Below are the code and all the weights of a small trained network. Each question names an input and a class and asks about switching units off, where a switched-off unit gives its printed mean instead of its output.

import numpy as np


def w(rows, s, z=0):
    codes = np.array(rows[::2]) - 128.0
    scale = np.full(codes.shape[1], s)
    scale[-1] = z or s
    return codes * scale


def f(y):
    return np.maximum(y, 0)


def log_softmax(a):
    a = a - a.max(-1, keepdims=True)
    return a - np.log(np.exp(a).sum(-1, keepdims=True))


def net(x, mask):
    res = np.array(x, float).reshape(1, 4) / 4 @ E
    y = f(res @ A[0][:, :-1].T + A[0][:, -1])
    res = res + np.where(mask, y, B[0][:, -1]) @ B[0][:, :-1]
    return log_softmax(res[-1] @ U[:, :-1].T + U[:, -1])


A, B = {}, {}
E = w([
[107,64,89,77,219,77,1,130],'x0',
[104,129,241,138,104,62,127,152],'x1',
[132,20,190,177,159,192,36,127],'x2',
[203,195,85,188,228,140,110,22],'x3',
],0.009)
A[0] = w([
[152,74,182,241,170,184,162,194,215],'N1',
[144,72,111,114,76,191,187,138,179],'N2',
[113,183,40,73,138,172,150,175,90],'N3',
[148,147,75,65,123,253,190,95,101],'N4',
[230,128,15,77,155,109,85,119,195],'N5',
[46,37,224,32,138,97,77,211,232],'N6',
[92,43,16,56,131,140,195,104,251],'N7',
[78,119,83,99,170,108,99,159,130],'N8',
[149,76,35,74,175,153,84,81,220],'N9',
[123,232,145,155,115,168,229,158,213],'N10',
[164,34,138,168,95,247,109,72,233],'N11',
],0.0076,0.0025)
B[0] = w([
[155,219,186,99,75,161,72,73,178],'N1',
[181,190,81,171,194,100,165,221,168],'N2',
[99,60,52,155,100,101,159,113,174],'N3',
[111,107,59,170,238,163,194,136,185],'N4',
[138,97,138,71,236,59,86,102,210],'N5',
[107,108,164,123,12,117,49,111,249],'N6',
[127,85,105,147,163,111,134,190,192],'N7',
[86,79,149,143,179,72,84,111,173],'N8',
[234,171,153,109,202,50,38,197,216],'N9',
[106,137,112,107,149,144,240,91,208],'N10',
[170,208,173,255,87,193,82,76,197],'N11',
],0.0079,0.013)
U = w([
[169,112,129,25,172,68,69,145,12],'0',
[192,161,150,159,121,202,63,70,149],'1',
[100,75,79,122,176,170,146,96,21],'2',
[137,186,148,10,54,92,173,188,253],'3',
[25,53,146,76,96,162,64,138,54],'4',
[140,120,126,181,134,156,108,255,39],'5',
[140,144,175,124,129,139,123,55,234],'6',
],0.0085,0.0013)

Each question gives the input, the list of numbers given to net, and the class t.
The units are the neurons (one row each of A and B). Each row of codes is followed by its name. A weight is (code - 128) times the scale printed after its matrix; where a second scale follows, it is the last column's (A, B and U).
mask holds one flag per neuron, in row order. A switched-off neuron (its flag False) gives its mean, the last column of its row in B, instead of its output. The means were averaged over made-up inputs and are rounded, as every weight is.
A unit's drop is (log p(t) with every unit on - log p(t) with that unit switched off) / (log p(t) with every unit on - log p(t) with every unit switched off).
The circuit of an input: a set's keep is (log p(t) with only the set's units on - log p(t) with every unit switched off) / (log p(t) with every unit on - log p(t) with every unit switched off). Starting from all 11 units, units are removed one at a time, each time the one whose removal leaves the highest keep (on an exact tie, the one counted first), for as long as the keep stays at least 0.8.
units of the circuit, in order: the units of the circuit, biggest drop first
most important unit: the unit with the biggest drop
top k neurons: the k neurons with the biggest drops, biggest first
drop of u: that unit's drop, to one decimal
input [-7,-4,-3,0], class 2: units of the circuit, in order	(N4; N10)
input [-2,-5,-3,-6], class 5: units of the circuit, in order	(N2; N7)
input [4,-8,5,6], class 0: top 2 neurons	(N5; N9)
input [0,-1,-1,1], class 2: top 4 neurons	(N6; N9; N1; N11)
input [-5,-3,-1,-4], class 2: units of the circuit, in order	(N9; N6)
input [-5,-5,-2,-6], class 5: top 3 neurons	(N2; N5; N7)
input [8,8,-2,1], class 4: most important unit	N6
input [0,-7,-7,3], class 2: top 2 neurons	(N4; N3)
input [6,-3,7,-3], class 1: top 2 neurons	(N11; N9)
input [2,8,-8,3], class 3: units of the circuit, in order	(N11; N5; N9)
input [-5,2,7,-6], class 1: units of the circuit, in order	(N11; N1)
input [5,5,-3,-2], class 4: units of the circuit, in order	(N9; N6)
input [4,6,-4,-2], class 4: top 2 neurons	(N9; N6)
input [5,-1,5,8], class 0: top 3 neurons	(N9; N5; N6)
input [3,6,-3,-7], class 4: most important unit	N6
input [-6,-5,-4,-7], class 2: top 3 neurons	(N4; N10; N9)
input [-5,-1,5,-3], class 1: drop of N11	0.2
input [-4,2,5,-6], class 1: drop of N11	0.3
input [-4,-5,-4,-4], class 2: drop of N4	0.2
input [3,-4,1,6], class 0: units of the circuit, in order	(N5)
input [7,-7,6,5], class 0: top 2 neurons	(N9; N5)
